Below is a small trained network, with its code and all its weights. Each question gives an input and a target symbol and asks what happens when units are switched off, that is, made to give their printed mean instead of their output.

import numpy as np


def w(rows, s, z=0):
    codes = np.array(rows[::2]) - 128.0
    scale = np.full(codes.shape[1], s)
    scale[-1] = z or s
    return codes * scale


def norm(h):
    return h / np.sqrt((h * h).mean(-1, keepdims=True) + 1e-5)


def softmax(a):
    e = np.exp(a - a.max(-1, keepdims=True))
    return e / e.sum(-1, keepdims=True)


def log_softmax(a):
    a = a - a.max(-1, keepdims=True)
    return a - np.log(np.exp(a).sum(-1, keepdims=True))


def net(x, mask):
    ids = ['αβεζημξπστω'.index(c) for c in x.split()]
    T = len(ids)
    res = E[ids] + P[:T]
    u = 0
    for l in range(2):
        r = norm(res)
        for j in range(3):
            rows = slice(2 * j, 2 * j + 2)
            q, k, v = (r @ M[l][rows].T for M in (Q, K, V))
            z = softmax(np.where(np.tri(T) > 0, q @ k.T / 2**0.5, -1e9)) @ v
            o = O[l][rows]
            res = res + np.where(mask[u + j], z, o[:, -1]) @ o[:, :-1]
        u += 3
    return log_softmax(norm(res)[-1] @ U[:, :-1].T + U[:, -1])


Q, K, V, O = {}, {}, {}, {}
E = w([
[158,148,50,47],'α',
[6,116,97,150],'β',
[174,133,60,92],'ε',
[193,137,167,91],'ζ',
[130,167,159,193],'η',
[198,181,234,158],'μ',
[167,83,126,134],'ξ',
[75,226,152,175],'π',
[93,169,31,157],'σ',
[119,81,120,189],'τ',
[88,121,109,91],'ω',
],0.022)
P = w([
[108,44,103,158],'0',
[148,102,76,181],'1',
[136,123,69,155],'2',
[106,162,159,176],'3',
[110,159,135,146],'4',
[168,193,108,106],'5',
[169,205,88,1],'6',
],0.0058)
Q[0] = w([
[74,23,191,54],'0.h1',
[139,142,134,209],'0.h1',
[65,66,112,225],'0.h2',
[153,204,2,85],'0.h2',
[69,76,222,230],'0.h3',
[122,128,187,205],'0.h3',
],0.0083)
K[0] = w([
[82,177,167,54],'0.h1',
[252,170,196,200],'0.h1',
[47,88,167,189],'0.h2',
[105,105,62,76],'0.h2',
[118,131,155,126],'0.h3',
[120,99,147,204],'0.h3',
],0.011)
V[0] = w([
[81,110,149,120],'0.h1',
[212,206,148,95],'0.h1',
[47,88,206,194],'0.h2',
[90,122,100,139],'0.h2',
[187,163,103,80],'0.h3',
[253,141,51,126],'0.h3',
],0.011)
O[0] = w([
[148,78,170,175,175],'0.h1',
[119,4,4,242,3],'0.h1',
[61,92,48,58,17],'0.h2',
[53,106,142,82,200],'0.h2',
[147,168,206,191,144],'0.h3',
[46,134,198,6,132],'0.h3',
],0.0041,0.0031)
Q[1] = w([
[95,48,14,110],'1.h1',
[121,201,70,125],'1.h1',
[192,103,113,78],'1.h2',
[151,209,132,177],'1.h2',
[149,132,56,181],'1.h3',
[165,79,126,1],'1.h3',
],0.014)
K[1] = w([
[122,109,11,126],'1.h1',
[40,127,114,49],'1.h1',
[54,115,71,43],'1.h2',
[112,169,111,210],'1.h2',
[62,135,61,202],'1.h3',
[130,144,199,175],'1.h3',
],0.012)
V[1] = w([
[242,57,59,218],'1.h1',
[78,87,97,118],'1.h1',
[26,180,135,147],'1.h2',
[123,83,87,248],'1.h2',
[151,183,153,71],'1.h3',
[123,147,1,137],'1.h3',
],0.0084)
O[1] = w([
[168,162,7,171,1],'1.h1',
[117,146,161,124,133],'1.h1',
[94,201,139,106,171],'1.h2',
[180,149,114,2,113],'1.h2',
[96,73,55,123,160],'1.h3',
[110,99,43,79,127],'1.h3',
],0.008,0.0089)
U = w([
[147,80,67,115,82],'α',
[159,108,81,93,51],'β',
[179,136,100,162,141],'ε',
[185,120,117,112,45],'ζ',
[217,250,46,42,137],'η',
[209,186,82,190,228],'μ',
[133,243,110,209,3],'ξ',
[130,255,79,206,165],'π',
[127,177,55,60,97],'σ',
[193,122,123,92,71],'τ',
[74,107,236,56,189],'ω',
],0.0085,0.004)

Each question gives the input, a string of symbols that net reads in full, and the target symbol t.
The units are the heads (2 rows each of Q, K, V and O). Each row of codes is followed by its name. A weight is (code - 128) times the scale printed after its matrix; where a second scale follows, it is the last column's (O and U).
mask holds one flag per head, layer by layer. A switched-off head (its flag False) gives its mean, the last column of its rows in O, instead of its output. The means were averaged over made-up inputs and are rounded, as every weight is.
A unit's drop is (log p(t) with every unit on - log p(t) with that unit switched off) / (log p(t) with every unit on - log p(t) with every unit switched off).
The circuit of an input: a set's keep is (log p(t) with only the set's units on - log p(t) with every unit switched off) / (log p(t) with every unit on - log p(t) with every unit switched off). Starting from all 6 units, units are removed one at a time, each time the one whose removal leaves the highest keep (on an exact tie, the one counted first), for as long as the keep stays at least 0.8.
circuit, biggest first: the units of the circuit, biggest drop first
most important unit: the unit with the biggest drop
heads that matter: for each layer, one digit per head in row order, 1 if its drop is at least 0.15 and else 0, layers parted by /
drop of u: that unit's drop, to one decimal
input ω τ η ω ω α τ, target π: heads that matter -> 100 / 110
input β η σ, target η: circuit, biggest first -> [1.h2]
input η α ω η σ ω ε, target ω: circuit, biggest first -> [1.h1 0.h3]
input ω α μ μ, target μ: circuit, biggest first -> [1.h1 0.h1]
input η ω α, target ω: circuit, biggest first -> [0.h1 1.h1 1.h2]
input α ω η, target ω: heads that matter -> 000 / 100
input α η ω η ω μ μ, target η: heads that matter -> 100 / 110
input η σ μ η η ω α, target ω: circuit, biggest first -> [1.h1 0.h3 1.h2]
input ω ω μ ω ω η, target ω: circuit, biggest first -> [0.h1 1.h1 1.h2]
input ε η η, target η: circuit, biggest first -> [1.h2 1.h1 0.h2]
input η ξ η ε μ, target η: circuit, biggest first -> [1.h2 1.h1 0.h1 0.h2]
input ω μ ω η ω ε, target ω: heads that matter -> 100 / 100
input τ σ μ η η η, target η: heads that matter -> 000 / 010
input α η σ, target η: most important unit -> 1.h2
input α μ ω α ξ, target μ: drop of 1.h1 -> 0.4
input ω ω μ, target μ: drop of 0.h1 -> 0.2
